Below are the code and all the weights of a small trained network. Each question names an input and a class and asks about switching units off, where a switched-off unit gives its printed mean instead of its output.

import numpy as np


def w(rows, s, z=0):
    codes = np.array(rows[::2]) - 128.0
    scale = np.full(codes.shape[1], s)
    scale[-1] = z or s
    return codes * scale


def norm(h):
    return h / np.sqrt((h * h).mean(-1, keepdims=True) + 1e-5)


def f(y):
    return y / 2 * (1 + np.tanh(0.7978845608 * (y + 0.044715 * y**3)))


def log_softmax(a):
    a = a - a.max(-1, keepdims=True)
    return a - np.log(np.exp(a).sum(-1, keepdims=True))


def net(x, mask):
    res = np.array(x, float).reshape(1, 3) / 4 @ E
    u = 0
    for l in range(2):
        y = f(norm(res) @ A[l][:, :-1].T + A[l][:, -1])
        res = res + np.where(mask[u : u + 15], y, B[l][:, -1]) @ B[l][:, :-1]
        u += 15
    return log_softmax(norm(res)[-1] @ U[:, :-1].T + U[:, -1])


A, B = {}, {}
E = w([
[140,61,115,34,64,154,123],'x0',
[237,112,111,116,174,183,166],'x1',
[252,108,127,150,128,204,44],'x2',
],0.0029)
A[0] = w([
[88,173,144,218,193,152,182,170],'0.n0',
[95,115,130,47,68,146,2,100],'0.n1',
[38,141,118,130,125,146,163,62],'0.n2',
[189,152,122,150,195,128,239,70],'0.n3',
[113,134,164,65,96,177,123,63],'0.n4',
[28,136,138,193,102,95,16,57],'0.n5',
[200,138,132,159,125,143,52,48],'0.n6',
[115,104,113,110,113,108,169,71],'0.n7',
[39,134,126,63,109,104,228,3],'0.n8',
[155,171,119,111,209,119,201,62],'0.n9',
[172,142,105,147,106,123,151,158],'0.n10',
[129,152,136,205,150,93,171,139],'0.n11',
[52,91,128,7,54,148,168,93],'0.n12',
[111,138,122,142,193,121,126,127],'0.n13',
[251,93,127,63,89,153,88,85],'0.n14',
],0.0054,0.0016)
B[0] = w([
[132,112,74,188,157,60,126,213],'0.n0',
[181,104,113,197,94,141,209,220],'0.n1',
[131,157,144,82,142,113,87,166],'0.n2',
[163,99,165,187,166,175,197,200],'0.n3',
[113,120,94,155,134,111,123,141],'0.n4',
[83,198,126,172,75,178,141,223],'0.n5',
[146,144,193,41,132,156,169,186],'0.n6',
[121,108,118,107,125,113,158,135],'0.n7',
[102,120,178,29,168,132,131,227],'0.n8',
[156,106,139,154,112,167,196,170],'0.n9',
[141,135,145,134,153,140,135,143],'0.n10',
[129,110,86,163,152,83,124,174],'0.n11',
[142,97,151,112,105,37,186,253],'0.n12',
[129,117,114,147,145,107,130,142],'0.n13',
[132,167,131,153,165,88,8,255],'0.n14',
],0.012,0.0038)
A[1] = w([
[114,123,60,119,173,50,89,122],'1.n0',
[63,190,110,142,168,153,107,45],'1.n1',
[157,41,57,113,72,77,74,43],'1.n2',
[92,147,156,111,100,115,85,87],'1.n3',
[80,122,126,185,99,57,167,55],'1.n4',
[102,106,113,8,144,133,159,47],'1.n5',
[89,88,126,10,151,131,147,68],'1.n6',
[63,191,21,146,148,117,29,21],'1.n7',
[145,173,149,64,218,202,2,117],'1.n8',
[115,103,104,105,43,247,160,6],'1.n9',
[116,166,147,75,108,73,72,103],'1.n10',
[123,118,115,205,120,138,81,114],'1.n11',
[217,123,161,92,117,142,156,144],'1.n12',
[137,141,71,176,89,141,98,61],'1.n13',
[81,76,177,20,152,130,132,94],'1.n14',
],0.0081,0.002)
B[1] = w([
[156,117,170,116,6,136,140,175],'1.n0',
[122,188,51,115,107,69,115,142],'1.n1',
[143,214,172,179,164,97,50,135],'1.n2',
[186,103,100,156,143,116,174,140],'1.n3',
[126,137,146,70,183,218,64,214],'1.n4',
[147,116,168,53,146,132,153,182],'1.n5',
[105,101,188,69,131,105,153,190],'1.n6',
[82,213,72,98,195,169,137,177],'1.n7',
[99,11,64,44,74,224,88,254],'1.n8',
[138,107,187,165,61,173,171,128],'1.n9',
[156,83,117,206,174,114,144,185],'1.n10',
[108,92,102,67,116,84,167,181],'1.n11',
[67,122,73,119,130,95,89,194],'1.n12',
[100,141,179,92,142,127,132,150],'1.n13',
[143,120,204,73,159,104,155,205],'1.n14',
],0.013,0.0048)
U = w([
[65,229,58,117,160,130,135,166],'0',
[163,69,91,253,207,130,213,68],'1',
[131,27,60,85,106,184,51,203],'2',
[123,96,223,40,152,65,190,199],'3',
[128,148,185,199,7,182,188,7],'4',
[184,139,170,182,90,47,40,37],'5',
],0.011,0.0021)

Each question gives the input, the list of numbers given to net, and the class t.
The units are the neurons (one row each of A and B). Each row of codes is followed by its name. A weight is (code - 128) times the scale printed after its matrix; where a second scale follows, it is the last column's (A, B and U).
mask holds one flag per neuron, layer by layer. A switched-off neuron (its flag False) gives its mean, the last column of its row in B, instead of its output. The means were averaged over made-up inputs and are rounded, as every weight is.
A unit's drop is (log p(t) with every unit on - log p(t) with that unit switched off) / (log p(t) with every unit on - log p(t) with every unit switched off).
The circuit of an input: a set's keep is (log p(t) with only the set's units on - log p(t) with every unit switched off) / (log p(t) with every unit on - log p(t) with every unit switched off). Starting from the 12 units with the biggest drops (on a tie, the unit counted first), units are removed one at a time, each time the one whose removal leaves the highest keep (on an exact tie, the one counted first), for as long as the keep stays at least 0.8.
circuit, biggest first: the units of the circuit, biggest drop first
most important unit: the unit with the biggest drop
top k neurons: the k neurons with the biggest drops, biggest first
k most important neurons of layer l: the k neurons of layer l with the biggest drops, biggest first
drop when u is switched off: that unit's drop, to one decimal
input [0,-2,0], class 4: circuit, biggest first	(0.n5)
input [-1,7,0], class 1: top 3 neurons	(0.n3 0.n9 0.n8)
input [-1,-8,2], class 4: top 2 neurons	(0.n14 0.n5)
input [8,0,5], class 5: top 2 neurons	(0.n1 1.n2)
input [7,-2,0], class 5: circuit, biggest first	(1.n2 0.n6)
input [-5,-3,-8], class 0: 2 most important neurons of layer 1	(1.n7 1.n1)
input [-4,-8,6], class 4: top 3 neurons	(0.n14 1.n9 0.n6)
input [-5,1,-2], class 1: top 2 neurons	(0.n3 1.n8)
input [-2,0,1], class 1: top 2 neurons	(0.n14 1.n8)
input [8,-3,0], class 5: 2 most important neurons of layer 1	(1.n2 1.n8)
input [-7,3,-7], class 1: top 2 neurons	(1.n8 0.n3)
input [6,-8,0], class 4: top 2 neurons	(0.n1 0.n5)
input [8,-4,2], class 5: top 2 neurons	(1.n2 1.n8)
input [-5,-7,-7], class 0: most important unit	0.n5
input [-8,3,-8], class 1: drop when 0.n3 is switched off	0.4
input [5,-8,1], class 4: drop when 0.n1 is switched off	0.3
input [-2,1,-2], class 1: drop when 1.n8 is switched off	0.2
